Below is a small trained network, with its code and all its weights. Each question gives an input and a target symbol and asks what happens when units are switched off, that is, made to give their printed mean instead of their output.

import numpy as np


def w(rows, s, z=0):
    codes = np.array(rows[::2]) - 128.0
    scale = np.full(codes.shape[1], s)
    scale[-1] = z or s
    return codes * scale


def f(y):
    return y / 2 * (1 + np.tanh(0.7978845608 * (y + 0.044715 * y**3)))


def softmax(a):
    e = np.exp(a - a.max(-1, keepdims=True))
    return e / e.sum(-1, keepdims=True)


def log_softmax(a):
    a = a - a.max(-1, keepdims=True)
    return a - np.log(np.exp(a).sum(-1, keepdims=True))


def net(x, mask):
    ids = ['ΓΘΩαδεημξσφ'.index(c) for c in x.split()]
    T = len(ids)
    res = E[ids] + P[:T]
    r = res
    for j in range(3):
        rows = slice(2 * j, 2 * j + 2)
        q, k, v = (r @ M[0][rows].T for M in (Q, K, V))
        z = softmax(np.where(np.tri(T) > 0, q @ k.T / 2**0.5, -1e9)) @ v
        o = O[0][rows]
        res = res + np.where(mask[j], z, o[:, -1]) @ o[:, :-1]
    y = f(res @ A[0][:, :-1].T + A[0][:, -1])
    res = res + np.where(mask[3:11], y, B[0][:, -1]) @ B[0][:, :-1]
    return log_softmax(res[-1] @ U[:, :-1].T + U[:, -1])


Q, K, V, O, A, B = {}, {}, {}, {}, {}, {}
E = w([
[146,115,167],'Γ',
[129,120,254],'Θ',
[170,163,177],'Ω',
[141,167,132],'α',
[164,138,113],'δ',
[82,98,162],'ε',
[94,139,113],'η',
[65,94,147],'μ',
[164,75,110],'ξ',
[121,172,177],'σ',
[124,169,151],'φ',
],0.027)
P = w([
[99,158,60],'0',
[175,196,53],'1',
[138,151,76],'2',
[3,24,215],'3',
[146,125,84],'4',
[148,123,66],'5',
],0.0049)
Q[0] = w([
[132,134,142],'h1',
[120,105,168],'h1',
[172,154,131],'h2',
[88,117,119],'h2',
[5,141,100],'h3',
[114,39,123],'h3',
],0.013)
K[0] = w([
[119,158,127],'h1',
[149,94,2],'h1',
[142,120,63],'h2',
[163,93,158],'h2',
[109,160,141],'h3',
[132,141,103],'h3',
],0.01)
V[0] = w([
[48,97,245],'h1',
[147,250,137],'h1',
[162,21,230],'h2',
[111,176,208],'h2',
[130,168,74],'h3',
[100,84,2],'h3',
],0.011)
O[0] = w([
[144,236,44,205],'h1',
[81,134,82,156],'h1',
[35,111,210,207],'h2',
[46,90,97,227],'h2',
[253,118,131,84],'h3',
[48,69,20,1],'h3',
],0.0036,0.0065)
A[0] = w([
[246,219,184,152],'n1',
[125,166,16,176],'n2',
[94,123,31,117],'n3',
[45,127,132,253],'n4',
[114,207,74,186],'n5',
[113,109,224,117],'n6',
[148,68,78,187],'n7',
[145,50,96,162],'n8',
],0.011,0.005)
B[0] = w([
[78,72,174,254],'n1',
[213,96,65,166],'n2',
[83,139,53,141],'n3',
[178,229,112,230],'n4',
[254,164,155,183],'n5',
[110,87,42,245],'n6',
[96,144,50,146],'n7',
[44,127,174,144],'n8',
],0.0098,0.0094)
U = w([
[184,120,138,213],'Γ',
[112,67,126,207],'Θ',
[123,82,198,21],'Ω',
[173,169,134,190],'α',
[212,73,88,169],'δ',
[113,161,74,254],'ε',
[160,203,55,37],'η',
[61,198,115,83],'μ',
[119,101,2,43],'ξ',
[139,141,185,140],'σ',
[156,186,176,101],'φ',
],0.011,0.0038)

Each question gives the input, a string of symbols that net reads in full, and the target symbol t.
The units are the heads (2 rows each of Q, K, V and O) and the neurons (one row each of A and B). Each row of codes is followed by its name. A weight is (code - 128) times the scale printed after its matrix; where a second scale follows, it is the last column's (O, A, B and U).
mask holds one flag per unit, heads first, then neurons. A switched-off unit (its flag False) gives its mean, the last column of its rows in O or B, instead of its output. The means were averaged over made-up inputs and are rounded, as every weight is.
A unit's drop is (log p(t) with every unit on - log p(t) with that unit switched off) / (log p(t) with every unit on - log p(t) with every unit switched off).
The circuit of an input: a set's keep is (log p(t) with only the set's units on - log p(t) with every unit switched off) / (log p(t) with every unit on - log p(t) with every unit switched off). Starting from all 11 units, units are removed one at a time, each time the one whose removal leaves the highest keep (on an exact tie, the one counted first), for as long as the keep stays at least 0.8.
units of the circuit, in order: the units of the circuit, biggest drop first
most important unit: the unit with the biggest drop
k most important neurons: the k neurons with the biggest drops, biggest first
heads that matter: for each layer, one digit per head in row order, 1 if its drop is at least 0.15 and else 0, layers parted by /
drop when u is switched off: that unit's drop, to one decimal
input Θ ξ Θ, target Θ: heads that matter : 100
input σ Γ η, target η: heads that matter : 000
input δ η Θ Θ ε, target μ: units of the circuit, in order : [n4, h2]
input μ α δ, target δ: units of the circuit, in order : [n2, h2, n4]
input Γ Θ ε Θ η, target η: heads that matter : 100
input μ ξ α σ Θ ξ, target ξ: heads that matter : 001
input α φ μ Θ ε, target μ: units of the circuit, in order : [h2, n4]
input ξ Ω δ Ω, target Θ: heads that matter : 100
input Ω η δ, target δ: most important unit : h2
input Θ Γ φ, target φ: heads that matter : 101
input δ ε ξ Θ Γ Ω, target Ω: drop when n1 is switched off : 0.5
input μ Ω σ α Θ μ, target μ: drop when n7 is switched off : 0.0
input ε Γ Γ α Θ Ω, target Ω: drop when n1 is switched off : 0.6
input μ σ α Θ α μ, target μ: most important neuron : [n4]
